Below is a small trained network, with its code and all its weights. Each question gives an input and a class and asks what happens when units are switched off, that is, made to give their printed mean instead of their output.

import numpy as np


def w(rows, s, z=0):
    codes = np.array(rows[::2]) - 128.0
    scale = np.full(codes.shape[1], s)
    scale[-1] = z or s
    return codes * scale


def f(y):
    return y / 2 * (1 + np.tanh(0.7978845608 * (y + 0.044715 * y**3)))


def log_softmax(a):
    a = a - a.max(-1, keepdims=True)
    return a - np.log(np.exp(a).sum(-1, keepdims=True))


def net(x, mask):
    res = np.array(x, float).reshape(1, 4) / 4 @ E
    y = f(res @ A[0][:, :-1].T + A[0][:, -1])
    res = res + np.where(mask, y, B[0][:, -1]) @ B[0][:, :-1]
    return log_softmax(res[-1] @ U[:, :-1].T + U[:, -1])


A, B = {}, {}
E = w([
[124,148,151,49,72,161,24,166,132,137,235,130],'x0',
[89,96,130,139,100,172,136,177,251,82,66,169],'x1',
[157,124,110,160,73,82,136,249,115,25,108,166],'x2',
[149,130,201,89,66,138,143,49,76,120,63,61],'x3',
],0.011)
A[0] = w([
[170,154,147,134,85,77,103,182,90,24,138,123,108],'neuron 0',
[55,74,145,154,142,243,145,152,158,89,139,101,96],'neuron 1',
[69,180,110,58,74,124,78,147,165,118,179,103,49],'neuron 2',
[171,162,87,126,106,84,137,135,64,138,134,138,181],'neuron 3',
[144,124,146,123,21,155,141,62,125,100,111,86,79],'neuron 4',
[139,114,177,114,14,71,111,85,122,93,83,77,61],'neuron 5',
[144,101,51,128,183,126,178,105,147,103,88,72,46],'neuron 6',
[131,99,116,204,130,45,180,88,113,140,44,74,149],'neuron 7',
[124,90,166,65,79,150,183,155,204,96,84,158,13],'neuron 8',
[88,194,139,53,23,106,84,116,133,139,150,121,166],'neuron 9',
[133,115,138,64,180,142,146,102,165,167,150,132,102],'neuron 10',
[208,142,131,118,114,95,124,182,161,45,120,143,209],'neuron 11',
[86,99,163,92,59,181,125,142,205,131,50,112,253],'neuron 12',
[119,151,99,223,150,103,204,142,146,113,64,127,198],'neuron 13',
[115,164,86,140,171,81,110,103,138,138,202,240,36],'neuron 14',
[53,133,131,137,148,149,121,62,175,147,148,103,76],'neuron 15',
[231,114,149,98,92,80,132,111,2,164,131,104,84],'neuron 16',
[87,116,90,118,160,162,95,93,140,186,114,105,143],'neuron 17',
[115,137,106,115,142,188,121,99,125,189,118,112,124],'neuron 18',
[84,147,166,65,199,182,124,128,155,167,123,106,95],'neuron 19',
[90,45,86,172,130,125,88,145,138,178,157,184,144],'neuron 20',
[152,168,115,152,134,90,136,95,50,143,150,169,44],'neuron 21',
[178,199,99,141,159,172,110,104,57,105,205,114,139],'neuron 22',
[146,146,107,125,108,105,174,135,27,154,181,116,96],'neuron 23',
[119,78,62,141,179,55,104,173,144,126,179,198,93],'neuron 24',
[148,113,90,77,25,164,63,162,104,157,134,120,96],'neuron 25',
],0.008,0.0029)
B[0] = w([
[96,95,210,22,131,96,93,170,88,39,52,175,220],'neuron 0',
[137,190,185,178,120,111,100,141,184,166,132,104,181],'neuron 1',
[122,177,53,142,83,48,97,43,192,143,158,201,197],'neuron 2',
[81,194,154,175,135,78,105,146,115,106,95,50,182],'neuron 3',
[253,66,99,143,217,235,204,197,139,178,191,118,200],'neuron 4',
[230,7,120,128,222,198,226,202,103,179,186,150,212],'neuron 5',
[166,164,64,69,82,102,115,72,170,141,159,194,183],'neuron 6',
[89,74,55,48,23,130,124,42,167,170,154,197,250],'neuron 7',
[138,192,219,193,156,58,131,134,150,190,112,145,197],'neuron 8',
[134,93,100,82,58,139,132,31,159,144,184,154,214],'neuron 9',
[100,100,151,104,140,120,124,148,95,82,112,185,168],'neuron 10',
[82,126,176,94,95,172,58,131,85,98,93,155,217],'neuron 11',
[85,144,183,206,105,161,96,149,166,193,146,60,237],'neuron 12',
[79,80,91,103,65,116,135,137,144,133,146,148,247],'neuron 13',
[166,108,103,117,177,204,185,162,137,197,134,144,181],'neuron 14',
[112,114,180,120,187,113,112,213,72,111,65,195,180],'neuron 15',
[79,114,150,169,159,111,165,153,154,174,133,116,244],'neuron 16',
[80,105,189,72,177,70,59,149,69,87,83,147,183],'neuron 17',
[102,108,170,114,151,131,121,216,101,54,110,171,176],'neuron 18',
[114,57,140,67,153,63,38,138,94,84,32,166,179],'neuron 19',
[176,50,93,187,183,172,172,91,96,169,150,76,182],'neuron 20',
[130,153,170,191,115,79,132,125,167,208,109,121,176],'neuron 21',
[82,126,136,172,93,102,105,167,171,176,119,110,196],'neuron 22',
[93,206,157,160,127,68,145,137,149,187,123,66,196],'neuron 23',
[160,80,125,121,140,218,158,163,78,170,163,162,210],'neuron 24',
[117,99,69,89,63,67,98,97,168,113,164,176,197],'neuron 25',
],0.0065,0.011)
U = w([
[114,121,59,74,78,90,118,51,189,130,160,154,79],'0',
[95,114,178,81,152,101,98,166,56,68,49,144,107],'1',
[214,97,107,150,182,188,169,171,118,158,181,118,101],'2',
[86,181,174,254,128,88,114,139,192,157,115,82,96],'3',
[74,118,110,122,106,151,117,100,139,105,144,72,254],'4',
[206,230,77,161,172,118,131,95,145,39,94,85,33],'5',
],0.013,0.011)

Each question gives the input, the list of numbers given to net, and the class t.
The units are the neurons (one row each of A and B). Each row of codes is followed by its name. A weight is (code - 128) times the scale printed after its matrix; where a second scale follows, it is the last column's (A, B and U).
mask holds one flag per neuron, in row order. A switched-off neuron (its flag False) gives its mean, the last column of its row in B, instead of its output. The means were averaged over made-up inputs and are rounded, as every weight is.
A unit's drop is (log p(t) with every unit on - log p(t) with that unit switched off) / (log p(t) with every unit on - log p(t) with every unit switched off).
The circuit of an input: a set's keep is (log p(t) with only the set's units on - log p(t) with every unit switched off) / (log p(t) with every unit on - log p(t) with every unit switched off). Starting from the 12 units with the biggest drops (on a tie, the unit counted first), units are removed one at a time, each time the one whose removal leaves the highest keep (on an exact tie, the one counted first), for as long as the keep stays at least 0.8.
units of the circuit, in order: the units of the circuit, biggest drop first
unit that matters most: the unit with the biggest drop
k most important neurons: the k neurons with the biggest drops, biggest first
drop when u is switched off: that unit's drop, to one decimal
input [4,5,-5,6], class 2: unit that matters most : neuron 4
input [4,-5,-3,-6], class 2: 3 most important neurons : neuron 14; neuron 24; neuron 7
input [5,4,2,8], class 2: 2 most important neurons : neuron 5; neuron 4
input [-8,-6,7,8], class 0: 2 most important neurons : neuron 7; neuron 13
input [-7,4,-4,7], class 0: 3 most important neurons : neuron 7; neuron 6; neuron 13
input [-5,-5,5,0], class 0: 3 most important neurons : neuron 7; neuron 12; neuron 13
input [-8,7,-1,4], class 0: 3 most important neurons : neuron 7; neuron 6; neuron 13
input [6,8,-5,7], class 3: 2 most important neurons : neuron 12; neuron 8
input [-1,5,6,-4], class 1: 2 most important neurons : neuron 0; neuron 11
input [-8,-1,-7,-3], class 0: 3 most important neurons : neuron 7; neuron 6; neuron 0
input [5,5,-8,-7], class 1: 2 most important neurons : neuron 19; neuron 17
input [-7,7,-3,-2], class 0: 4 most important neurons : neuron 7; neuron 6; neuron 13; neuron 16
input [-8,3,1,-7], class 0: drop when neuron 13 is switched off : 0.2
input [-1,0,6,-5], class 1: drop when neuron 12 is switched off : 0.0
input [3,-1,-5,7], class 2: drop when neuron 4 is switched off : 0.6
input [-4,7,-3,-8], class 2: units of the circuit, in order : neuron 24
